Here is a tiny trained network, its code and every weight. The questions are about switching its units off for an input and a class, where a switched-off unit gives its printed mean instead of its output.

import numpy as np


def w(rows, s, z=0):
    codes = np.array(rows[::2]) - 128.0
    scale = np.full(codes.shape[1], s)
    scale[-1] = z or s
    return codes * scale


def norm(h):
    return h / np.sqrt((h * h).mean(-1, keepdims=True) + 1e-5)


def f(y):
    return y / 2 * (1 + np.tanh(0.7978845608 * (y + 0.044715 * y**3)))


def log_softmax(a):
    a = a - a.max(-1, keepdims=True)
    return a - np.log(np.exp(a).sum(-1, keepdims=True))


def net(x, mask):
    res = np.array(x, float).reshape(1, 4) / 4 @ E
    u = 0
    for l in range(2):
        y = f(norm(res) @ A[l][:, :-1].T + A[l][:, -1])
        res = res + np.where(mask[u : u + 12], y, B[l][:, -1]) @ B[l][:, :-1]
        u += 12
    return log_softmax(norm(res)[-1] @ U[:, :-1].T + U[:, -1])


A, B = {}, {}
E = w([
[65,146,4],'x0',
[48,219,88],'x1',
[84,36,83],'x2',
[178,144,28],'x3',
],0.0025)
A[0] = w([
[88,10,105,172],'0.n0',
[103,122,164,83],'0.n1',
[254,113,200,99],'0.n2',
[202,106,195,178],'0.n3',
[155,156,137,72],'0.n4',
[85,155,157,5],'0.n5',
[205,137,36,4],'0.n6',
[166,126,74,53],'0.n7',
[75,167,60,91],'0.n8',
[133,104,130,198],'0.n9',
[114,140,117,122],'0.n10',
[184,110,175,135],'0.n11',
],0.0072,0.002)
B[0] = w([
[80,23,244,237],'0.n0',
[142,157,64,128],'0.n1',
[104,29,163,254],'0.n2',
[149,4,148,235],'0.n3',
[143,144,169,116],'0.n4',
[99,153,55,111],'0.n5',
[220,140,93,164],'0.n6',
[184,135,124,130],'0.n7',
[119,98,162,187],'0.n8',
[126,100,129,163],'0.n9',
[110,104,131,129],'0.n10',
[148,84,141,182],'0.n11',
],0.0044,0.0028)
A[1] = w([
[109,135,135,46],'1.n0',
[98,163,121,44],'1.n1',
[98,167,127,5],'1.n2',
[89,161,92,180],'1.n3',
[159,148,72,108],'1.n4',
[171,137,128,182],'1.n5',
[102,129,93,155],'1.n6',
[187,137,105,228],'1.n7',
[95,10,121,132],'1.n8',
[99,127,106,79],'1.n9',
[87,108,176,166],'1.n10',
[127,121,121,41],'1.n11',
],0.011,0.0025)
B[1] = w([
[119,149,92,119],'1.n0',
[56,113,100,126],'1.n1',
[70,145,150,123],'1.n2',
[90,90,172,151],'1.n3',
[189,82,104,136],'1.n4',
[51,52,138,137],'1.n5',
[158,111,176,137],'1.n6',
[99,59,75,149],'1.n7',
[26,16,253,254],'1.n8',
[111,133,159,126],'1.n9',
[192,121,100,181],'1.n10',
[94,152,121,118],'1.n11',
],0.0045,0.0077)
U = w([
[204,130,24,107],'0',
[176,183,173,4],'1',
[122,6,211,237],'2',
[59,203,118,124],'3',
],0.014,0.0042)

Each question gives the input, the list of numbers given to net, and the class t.
The units are the neurons (one row each of A and B). Each row of codes is followed by its name. A weight is (code - 128) times the scale printed after its matrix; where a second scale follows, it is the last column's (A, B and U).
mask holds one flag per neuron, layer by layer. A switched-off neuron (its flag False) gives its mean, the last column of its row in B, instead of its output. The means were averaged over made-up inputs and are rounded, as every weight is.
A unit's drop is (log p(t) with every unit on - log p(t) with that unit switched off) / (log p(t) with every unit on - log p(t) with every unit switched off).
The circuit of an input: a set's keep is (log p(t) with only the set's units on - log p(t) with every unit switched off) / (log p(t) with every unit on - log p(t) with every unit switched off). Starting from the 12 units with the biggest drops (on a tie, the unit counted first), units are removed one at a time, each time the one whose removal leaves the highest keep (on an exact tie, the one counted first), for as long as the keep stays at least 0.8.
circuit, biggest first: the units of the circuit, biggest drop first
top k neurons: the k neurons with the biggest drops, biggest first
k most important neurons of layer l: the k neurons of layer l with the biggest drops, biggest first
drop of u: that unit's drop, to one decimal
input [6,6,3,-5], class 3: circuit, biggest first => [0.n3 0.n2 1.n8]
input [2,1,-3,-8], class 3: top 3 neurons => [1.n8 0.n0 0.n2]
input [-8,7,-6,-5], class 1: circuit, biggest first => [1.n8 0.n0]
input [5,7,-3,8], class 0: top 2 neurons => [1.n8 1.n4]
input [-4,7,-6,7], class 0: circuit, biggest first => [1.n8]
input [-1,0,-3,6], class 0: circuit, biggest first => [1.n8 0.n0]
input [3,6,5,7], class 3: 3 most important neurons of layer 0 => [0.n3 0.n2 0.n11]
input [7,6,0,-8], class 3: top 2 neurons => [1.n8 0.n3]
input [-7,6,0,-1], class 1: 2 most important neurons of layer 0 => [0.n0 0.n8]
input [-8,7,-2,8], class 0: 2 most important neurons of layer 1 => [1.n8 1.n3]
input [6,2,-1,-4], class 3: 4 most important neurons of layer 0 => [0.n3 0.n2 0.n0 0.n11]
input [-7,6,-1,-7], class 1: 4 most important neurons of layer 0 => [0.n0 0.n2 0.n8 0.n1]
input [-4,5,-7,7], class 0: 2 most important neurons of layer 1 => [1.n8 1.n7]
input [-5,7,-4,0], class 3: drop of 1.n10 => 0.0
input [7,-4,-7,6], class 0: drop of 1.n8 => 0.2
input [7,5,2,8], class 0: drop of 1.n4 => 0.1
input [0,3,-5,-6], class 3: drop of 1.n8 => 0.3
